Below is a small trained network, with its code and all its weights. Each question gives an input and a target symbol and asks what happens when units are switched off, that is, made to give their printed mean instead of their output.

import numpy as np


def w(rows, s, z=0):
    codes = np.array(rows[::2]) - 128.0
    scale = np.full(codes.shape[1], s)
    scale[-1] = z or s
    return codes * scale


def norm(h):
    return h / np.sqrt((h * h).mean(-1, keepdims=True) + 1e-5)


def f(y):
    return np.maximum(y, 0)


def softmax(a):
    e = np.exp(a - a.max(-1, keepdims=True))
    return e / e.sum(-1, keepdims=True)


def log_softmax(a):
    a = a - a.max(-1, keepdims=True)
    return a - np.log(np.exp(a).sum(-1, keepdims=True))


def net(x, mask):
    ids = ['βδζμστψ'.index(c) for c in x.split()]
    T = len(ids)
    res = E[ids] + P[:T]
    r = norm(res)
    for j in range(3):
        rows = slice(3 * j, 3 * j + 3)
        q, k, v = (r @ M[0][rows].T for M in (Q, K, V))
        z = softmax(np.where(np.tri(T) > 0, q @ k.T / 3**0.5, -1e9)) @ v
        o = O[0][rows]
        res = res + np.where(mask[j], z, o[:, -1]) @ o[:, :-1]
    y = f(norm(res) @ A[0][:, :-1].T + A[0][:, -1])
    res = res + np.where(mask[3:7], y, B[0][:, -1]) @ B[0][:, :-1]
    return log_softmax(norm(res)[-1] @ U[:, :-1].T + U[:, -1])


Q, K, V, O, A, B = {}, {}, {}, {}, {}, {}
E = w([
[61,163,176,254],'β',
[199,140,91,163],'δ',
[21,185,76,128],'ζ',
[119,130,178,138],'μ',
[84,12,66,143],'σ',
[95,16,175,52],'τ',
[198,102,167,125],'ψ',
],0.013)
P = w([
[253,156,115,118],'0',
[201,147,124,130],'1',
[192,148,151,138],'2',
[178,128,173,140],'3',
[167,117,171,136],'4',
[151,106,170,127],'5',
[145,101,165,132],'6',
[135,91,163,134],'7',
[130,86,160,137],'8',
[141,83,154,144],'9',
[149,91,149,137],'10',
],0.0047)
Q[0] = w([
[151,62,26,15],'H0',
[188,114,135,150],'H0',
[149,175,164,44],'H0',
[191,40,81,181],'H1',
[121,154,186,196],'H1',
[40,123,204,158],'H1',
[68,176,132,153],'H2',
[49,72,100,68],'H2',
[77,252,85,89],'H2',
],0.016)
K[0] = w([
[180,81,79,2],'H0',
[83,90,171,101],'H0',
[182,135,151,71],'H0',
[91,122,100,227],'H1',
[112,81,176,140],'H1',
[153,59,146,111],'H1',
[191,72,111,92],'H2',
[173,176,77,168],'H2',
[192,179,111,46],'H2',
],0.018)
V[0] = w([
[138,226,162,118],'H0',
[86,131,197,38],'H0',
[206,152,210,139],'H0',
[131,86,49,96],'H1',
[55,111,126,212],'H1',
[73,95,159,82],'H1',
[137,201,157,132],'H2',
[88,83,180,254],'H2',
[109,47,92,158],'H2',
],0.0094)
O[0] = w([
[96,177,148,184,137],'H0',
[107,10,153,227,134],'H0',
[209,164,173,162,227],'H0',
[165,175,175,146,68],'H1',
[53,168,144,81,131],'H1',
[116,184,104,148,117],'H1',
[73,119,99,173,139],'H2',
[254,145,58,202,255],'H2',
[210,124,137,105,130],'H2',
],0.0081,0.0076)
A[0] = w([
[126,76,6,77,55],'N0',
[157,39,140,81,254],'N1',
[179,115,231,111,95],'N2',
[134,164,5,148,122],'N3',
],0.015,0.0028)
B[0] = w([
[225,194,109,132,209],'N0',
[96,174,227,119,243],'N1',
[71,101,40,112,254],'N2',
[7,135,111,171,253],'N3',
],0.015,0.0057)
U = w([
[107,95,141,139,4],'β',
[109,83,218,108,253],'δ',
[113,35,95,83,121],'ζ',
[16,104,80,131,170],'μ',
[178,177,18,75,37],'σ',
[220,197,168,97,188],'τ',
[180,62,105,254,159],'ψ',
],0.0098,0.0044)

Each question gives the input, a string of symbols that net reads in full, and the target symbol t.
The units are the heads (3 rows each of Q, K, V and O) and the neurons (one row each of A and B). Each row of codes is followed by its name. A weight is (code - 128) times the scale printed after its matrix; where a second scale follows, it is the last column's (O, A, B and U).
mask holds one flag per unit, heads first, then neurons. A switched-off unit (its flag False) gives its mean, the last column of its rows in O or B, instead of its output. The means were averaged over made-up inputs and are rounded, as every weight is.
A unit's drop is (log p(t) with every unit on - log p(t) with that unit switched off) / (log p(t) with every unit on - log p(t) with every unit switched off).
The circuit of an input: a set's keep is (log p(t) with only the set's units on - log p(t) with every unit switched off) / (log p(t) with every unit on - log p(t) with every unit switched off). Starting from all 7 units, units are removed one at a time, each time the one whose removal leaves the highest keep (on an exact tie, the one counted first), for as long as the keep stays at least 0.8.
units of the circuit, in order: the units of the circuit, biggest drop first
most important unit: the unit with the biggest drop
top k neurons: the k neurons with the biggest drops, biggest first
which heads matter: for each layer, one digit per head in row order, 1 if its drop is at least 0.15 and else 0, layers parted by /
input μ μ ζ δ, target μ: top 2 neurons : [N3, N0]
input ψ δ δ σ β μ, target σ: units of the circuit, in order : [H0, N1]
input β β ζ δ ψ, target μ: which heads matter : 110
input σ ζ τ, target δ: units of the circuit, in order : [N1]
input δ μ μ μ μ μ ζ μ μ τ, target δ: which heads matter : 001
input σ μ μ τ δ, target δ: which heads matter : 101
input μ β μ μ μ τ σ β, target τ: which heads matter : 111
input β ζ β, target μ: top 2 neurons : [N3, N0]
input δ δ β, target δ: which heads matter : 111
input ψ ζ μ δ ψ ζ δ ψ σ, target τ: units of the circuit, in order : [N0, N1]
input δ τ β, target τ: units of the circuit, in order : [N3, H2]
input σ σ μ β, target σ: units of the circuit, in order : [H2, N2, N1, H0]
input σ μ δ ψ μ μ μ β μ δ μ, target μ: units of the circuit, in order : [H0, N0]
input β δ σ ψ δ μ, target σ: units of the circuit, in order : [H0, H2, N2]
input δ τ ψ, target δ: units of the circuit, in order : [N1, H0]
input μ μ ψ μ β δ, target μ: units of the circuit, in order : [H1]
input ψ ψ δ δ, target σ: top 2 neurons : [N2, N3]
input μ σ δ, target τ: units of the circuit, in order : [N1, H2]
input ψ β δ μ, target μ: which heads matter : 100
input σ μ τ ψ, target δ: which heads matter : 101
input δ ζ δ ψ, target μ: most important unit : N2
